Below are the code and all the weights of a small trained network. Each question names an input and a class and asks about switching units off, where a switched-off unit gives its printed mean instead of its output.

import numpy as np


def w(rows, s, z=0):
    codes = np.array(rows[::2]) - 128.0
    scale = np.full(codes.shape[1], s)
    scale[-1] = z or s
    return codes * scale


def f(y):
    return y / 2 * (1 + np.tanh(0.7978845608 * (y + 0.044715 * y**3)))


def log_softmax(a):
    a = a - a.max(-1, keepdims=True)
    return a - np.log(np.exp(a).sum(-1, keepdims=True))


def net(x, mask):
    res = np.array(x, float).reshape(1, 3) / 4 @ E
    y = f(res @ A[0][:, :-1].T + A[0][:, -1])
    res = res + np.where(mask, y, B[0][:, -1]) @ B[0][:, :-1]
    return log_softmax(res[-1] @ U[:, :-1].T + U[:, -1])


A, B = {}, {}
E = w([
[254,64,55,167,166,158,113,154,155,139,189],'x0',
[223,60,182,20,21,74,87,57,113,180,105],'x1',
[180,170,133,213,46,118,50,181,176,20,105],'x2',
],0.0099)
A[0] = w([
[25,123,176,131,62,118,158,145,85,106,70,71],'neuron 0',
[67,160,76,132,164,143,138,150,125,64,126,83],'neuron 1',
[58,106,109,147,217,179,190,194,101,123,147,87],'neuron 2',
[82,89,53,95,193,156,183,5,135,165,126,75],'neuron 3',
[90,65,114,43,153,133,147,162,123,101,174,255],'neuron 4',
[150,135,156,195,66,128,3,163,176,9,79,116],'neuron 5',
[156,78,152,121,124,96,78,55,78,128,50,76],'neuron 6',
[106,58,147,66,185,153,154,139,60,117,157,114],'neuron 7',
[115,159,61,197,138,113,185,219,94,53,78,109],'neuron 8',
[84,132,147,201,179,173,173,128,171,94,128,195],'neuron 9',
[213,96,29,159,173,199,112,139,179,144,192,125],'neuron 10',
[21,241,180,90,64,99,147,101,137,120,134,139],'neuron 11',
[226,83,122,128,158,167,149,168,142,147,128,128],'neuron 12',
[192,54,177,101,82,77,76,77,104,172,102,129],'neuron 13',
],0.0079,0.01)
B[0] = w([
[178,68,111,49,210,180,104,145,80,107,203,184],'neuron 0',
[141,170,136,105,127,156,117,43,77,85,160,180],'neuron 1',
[114,176,179,117,52,164,19,84,87,106,88,215],'neuron 2',
[235,181,38,66,125,146,179,73,158,169,105,198],'neuron 3',
[54,103,103,141,82,51,199,169,182,172,81,234],'neuron 4',
[163,165,59,23,88,33,197,65,178,187,95,252],'neuron 5',
[145,174,166,148,121,216,71,98,35,91,130,168],'neuron 6',
[198,200,79,114,97,113,146,58,180,211,124,179],'neuron 7',
[80,148,134,152,100,231,153,78,130,111,107,213],'neuron 8',
[52,109,117,154,105,183,136,130,156,4,109,240],'neuron 9',
[140,78,158,59,189,142,144,110,166,48,171,223],'neuron 10',
[202,101,183,64,254,93,177,194,156,120,170,234],'neuron 11',
[118,63,235,41,179,100,100,186,80,118,219,182],'neuron 12',
[24,187,193,169,93,188,95,69,81,114,102,231],'neuron 13',
],0.0087,0.012)
U = w([
[170,167,10,84,93,108,154,44,170,154,78,102],'0',
[89,161,164,140,89,187,88,53,89,106,89,95],'1',
[163,94,162,87,222,130,130,143,136,105,153,89],'2',
[64,98,130,142,101,67,160,129,194,129,62,255],'3',
[163,142,57,169,107,123,109,171,106,155,93,97],'4',
],0.011,0.01)

Each question gives the input, the list of numbers given to net, and the class t.
The units are the neurons (one row each of A and B). Each row of codes is followed by its name. A weight is (code - 128) times the scale printed after its matrix; where a second scale follows, it is the last column's (A, B and U).
mask holds one flag per neuron, in row order. A switched-off neuron (its flag False) gives its mean, the last column of its row in B, instead of its output. The means were averaged over made-up inputs and are rounded, as every weight is.
A unit's drop is (log p(t) with every unit on - log p(t) with that unit switched off) / (log p(t) with every unit on - log p(t) with every unit switched off).
The circuit of an input: a set's keep is (log p(t) with only the set's units on - log p(t) with every unit switched off) / (log p(t) with every unit on - log p(t) with every unit switched off). Starting from the 12 units with the biggest drops (on a tie, the unit counted first), units are removed one at a time, each time the one whose removal leaves the highest keep (on an exact tie, the one counted first), for as long as the keep stays at least 0.8.
units of the circuit, in order: the units of the circuit, biggest drop first
top k neurons: the k neurons with the biggest drops, biggest first
drop of u: that unit's drop, to one decimal
input [6,-1,-4], class 2: units of the circuit, in order : [neuron 12]
input [-1,-1,3], class 3: top 2 neurons : [neuron 3; neuron 7]
input [6,-7,-6], class 1: top 3 neurons : [neuron 2; neuron 5; neuron 9]
input [-1,-7,7], class 0: top 4 neurons : [neuron 5; neuron 13; neuron 12; neuron 6]
input [3,0,2], class 3: units of the circuit, in order : [neuron 3; neuron 6]
input [8,-4,6], class 2: top 2 neurons : [neuron 10; neuron 12]
input [8,8,5], class 1: top 3 neurons : [neuron 13; neuron 11; neuron 6]
input [-2,3,1], class 3: units of the circuit, in order : [neuron 2; neuron 3]
input [-1,4,1], class 1: top 2 neurons : [neuron 13; neuron 5]
input [0,-2,-2], class 3: top 2 neurons : [neuron 5; neuron 13]
input [4,5,-4], class 1: top 3 neurons : [neuron 13; neuron 5; neuron 11]
input [4,-5,-2], class 1: top 2 neurons : [neuron 2; neuron 11]
input [-6,-5,4], class 2: top 3 neurons : [neuron 11; neuron 0; neuron 13]
input [5,-5,-6], class 0: units of the circuit, in order : [neuron 3]
input [1,-7,-6], class 1: top 2 neurons : [neuron 2; neuron 5]
input [5,8,2], class 1: drop of neuron 13 : 0.6
input [4,0,0], class 2: drop of neuron 5 : 0.1
input [-7,3,-5], class 2: drop of neuron 5 : 0.2
